Below is a small trained network, with its code and all its weights. Each question gives an input and a class and asks what happens when units are switched off, that is, made to give their printed mean instead of their output.

import numpy as np


def w(rows, s, z=0):
    codes = np.array(rows[::2]) - 128.0
    scale = np.full(codes.shape[1], s)
    scale[-1] = z or s
    return codes * scale


def norm(h):
    return h / np.sqrt((h * h).mean(-1, keepdims=True) + 1e-5)


def f(y):
    return np.maximum(y, 0)


def log_softmax(a):
    a = a - a.max(-1, keepdims=True)
    return a - np.log(np.exp(a).sum(-1, keepdims=True))


def net(x, mask):
    res = np.array(x, float).reshape(1, 6) / 4 @ E
    u = 0
    for l in range(3):
        y = f(norm(res) @ A[l][:, :-1].T + A[l][:, -1])
        res = res + np.where(mask[u : u + 8], y, B[l][:, -1]) @ B[l][:, :-1]
        u += 8
    return log_softmax(norm(res)[-1] @ U[:, :-1].T + U[:, -1])


A, B = {}, {}
E = w([
[166,131,198,140,95,108,156,155,122,158,133],'x0',
[139,112,209,39,221,159,2,146,27,120,81],'x1',
[86,88,139,8,110,40,112,41,191,208,116],'x2',
[20,201,160,114,51,245,120,111,92,215,186],'x3',
[98,127,99,137,85,74,120,148,66,124,124],'x4',
[205,34,77,111,30,198,91,174,136,178,61],'x5',
],0.006)
A[0] = w([
[110,117,85,151,81,59,123,125,28,129,147,36],'0.n1',
[168,124,155,132,175,192,140,102,199,137,152,1],'0.n2',
[154,105,84,105,114,148,159,133,96,157,116,36],'0.n3',
[186,139,207,139,93,102,160,152,116,158,150,48],'0.n4',
[160,163,110,186,137,158,122,148,93,111,131,7],'0.n5',
[86,138,133,159,160,103,172,116,96,150,112,55],'0.n6',
[123,135,129,146,121,102,115,133,180,167,140,91],'0.n7',
[98,130,7,100,175,164,115,120,135,110,147,54],'0.n8',
],0.015,0.0056)
B[0] = w([
[92,191,114,90,167,159,151,186,201,153,32,213],'0.n1',
[65,195,87,87,131,125,128,227,177,125,34,216],'0.n2',
[163,159,149,89,107,146,66,96,180,54,187,185],'0.n3',
[66,97,179,222,105,92,96,78,118,120,50,216],'0.n4',
[104,10,102,132,175,192,180,154,156,63,183,240],'0.n5',
[163,131,141,112,101,148,64,102,179,69,173,206],'0.n6',
[153,141,128,52,147,152,152,82,28,99,102,217],'0.n7',
[106,108,236,216,76,72,127,96,106,144,52,255],'0.n8',
],0.012,0.0044)
A[1] = w([
[102,200,147,168,177,102,201,113,123,118,169,41],'1.n1',
[100,209,136,163,168,48,119,131,176,110,240,3],'1.n2',
[134,163,34,211,39,109,250,90,193,116,147,77],'1.n3',
[148,138,110,150,140,109,114,129,80,146,148,92],'1.n4',
[221,120,63,192,153,2,171,161,156,98,120,63],'1.n5',
[190,85,42,164,35,198,78,136,143,193,122,29],'1.n6',
[48,176,131,168,44,197,150,138,118,190,202,53],'1.n7',
[190,125,70,153,62,149,114,146,161,147,99,32],'1.n8',
],0.011,0.0025)
B[1] = w([
[154,137,124,104,72,90,92,162,150,32,108,195],'1.n1',
[216,164,171,82,10,108,108,116,166,39,154,188],'1.n2',
[83,76,209,53,217,150,88,181,1,157,115,255],'1.n3',
[105,150,125,102,136,143,133,122,119,115,117,129],'1.n4',
[133,182,59,206,145,201,57,94,166,229,145,206],'1.n5',
[163,183,185,124,115,26,118,149,176,9,160,196],'1.n6',
[209,133,25,221,208,119,71,102,175,185,84,242],'1.n7',
[132,168,159,89,81,130,100,134,161,43,154,176],'1.n8',
],0.0086,0.0062)
A[2] = w([
[116,97,141,116,168,141,94,148,152,108,114,113],'2.n1',
[106,108,153,175,99,113,136,95,102,140,97,1],'2.n2',
[96,180,133,143,179,96,155,107,124,98,155,66],'2.n3',
[185,145,160,77,164,136,136,145,6,146,128,14],'2.n4',
[100,90,97,93,111,94,155,91,169,168,162,83],'2.n5',
[117,186,117,111,129,109,175,209,149,158,86,26],'2.n6',
[102,97,117,61,96,40,162,88,168,205,152,196],'2.n7',
[158,139,67,162,156,131,91,103,157,190,157,20],'2.n8',
],0.017,0.0017)
B[2] = w([
[119,179,111,93,92,81,176,78,121,190,166,244],'2.n1',
[121,95,167,171,112,75,108,70,124,144,121,186],'2.n2',
[197,41,139,111,36,153,96,181,152,178,65,163],'2.n3',
[40,190,121,117,103,61,132,160,40,169,212,174],'2.n4',
[74,52,151,131,137,181,159,221,130,96,136,143],'2.n5',
[116,133,69,37,149,156,172,82,162,169,86,181],'2.n6',
[122,78,86,254,192,248,201,235,125,26,159,186],'2.n7',
[226,116,102,155,185,105,125,107,115,207,161,183],'2.n8',
],0.0097,0.011)
U = w([
[201,143,186,78,39,97,64,140,205,1,171,148],'0',
[108,13,84,209,186,219,215,211,113,78,198,144],'1',
[223,153,69,181,185,96,68,85,148,243,137,138],'2',
[54,176,103,50,139,134,155,162,195,164,17,139],'3',
[63,66,227,236,90,63,94,78,113,139,41,124],'4',
[62,158,150,72,112,56,117,153,13,172,213,130],'5',
[113,75,112,110,61,130,185,33,134,140,138,97],'6',
[178,54,90,110,24,125,211,53,90,143,161,7],'7',
],0.0094,0.011)

Each question gives the input, the list of numbers given to net, and the class t.
The units are the neurons (one row each of A and B). Each row of codes is followed by its name. A weight is (code - 128) times the scale printed after its matrix; where a second scale follows, it is the last column's (A, B and U).
mask holds one flag per neuron, layer by layer. A switched-off neuron (its flag False) gives its mean, the last column of its row in B, instead of its output. The means were averaged over made-up inputs and are rounded, as every weight is.
A unit's drop is (log p(t) with every unit on - log p(t) with that unit switched off) / (log p(t) with every unit on - log p(t) with every unit switched off).
The circuit of an input: a set's keep is (log p(t) with only the set's units on - log p(t) with every unit switched off) / (log p(t) with every unit on - log p(t) with every unit switched off). Starting from the 12 units with the biggest drops (on a tie, the unit counted first), units are removed one at a time, each time the one whose removal leaves the highest keep (on an exact tie, the one counted first), for as long as the keep stays at least 0.8.
units of the circuit, in order: the units of the circuit, biggest drop first
unit that matters most: the unit with the biggest drop
k most important neurons: the k neurons with the biggest drops, biggest first
k most important neurons of layer l: the k neurons of layer l with the biggest drops, biggest first
input [-7,-1,-2,-8,8,-3], class 2: units of the circuit, in order => 1.n5
input [-4,-1,-4,8,-5,8], class 0: 4 most important neurons => 1.n6, 1.n8, 0.n3, 1.n5
input [1,5,-5,-3,4,1], class 1: 3 most important neurons of layer 0 => 0.n5, 0.n7, 0.n2
input [1,3,8,6,2,7], class 1: 2 most important neurons => 2.n7, 0.n6
input [-6,-7,-3,0,2,2], class 5: 3 most important neurons => 1.n3, 2.n4, 0.n4
input [-1,-8,4,-1,6,6], class 5: 3 most important neurons => 1.n3, 2.n4, 0.n2
input [4,7,-2,7,-4,-6], class 2: 2 most important neurons of layer 1 => 1.n7, 1.n3
input [-2,3,-3,1,-2,3], class 6: 3 most important neurons => 0.n5, 2.n1, 2.n7
input [7,1,-3,-6,4,-8], class 0: 2 most important neurons of layer 0 => 0.n8, 0.n6
input [6,-1,1,2,-6,-1], class 3: 2 most important neurons => 0.n2, 2.n6
input [-5,-8,5,-3,0,-7], class 5: 2 most important neurons of layer 0 => 0.n3, 0.n7
input [6,6,3,-1,-4,8], class 0: 2 most important neurons of layer 1 => 1.n3, 1.n6
input [-6,-2,-5,-7,-6,0], class 2: 2 most important neurons => 1.n5, 0.n4
input [8,-4,-4,4,5,4], class 4: unit that matters most => 0.n4
input [8,5,8,3,2,5], class 1: 3 most important neurons => 2.n7, 1.n3, 0.n8
input [5,0,-7,-8,3,2], class 2: 2 most important neurons => 1.n5, 2.n8
input [4,-3,-3,1,-3,-2], class 4: 2 most important neurons => 0.n4, 0.n1
input [-6,-6,-1,1,-7,5], class 3: 2 most important neurons of layer 0 => 0.n2, 0.n4
input [-4,7,2,-6,3,4], class 5: 2 most important neurons => 1.n7, 2.n4
input [2,3,5,-6,-7,3], class 3: 2 most important neurons of layer 2 => 2.n6, 2.n2
input [-3,4,-6,-4,7,3], class 3: units of the circuit, in order => 0.n1
input [-8,-7,5,8,-2,4], class 2: 3 most important neurons => 1.n7, 2.n8, 0.n4
input [6,-6,6,-5,-7,5], class 3: 2 most important neurons => 0.n2, 0.n8
input [-3,1,-7,-7,-3,7], class 0: 2 most important neurons of layer 1 => 1.n6, 1.n7
input [0,-8,-4,8,8,-4], class 2: 3 most important neurons of layer 0 => 0.n2, 0.n1, 0.n6
input [-3,7,-2,7,-3,-8], class 0: 2 most important neurons of layer 1 => 1.n2, 1.n3
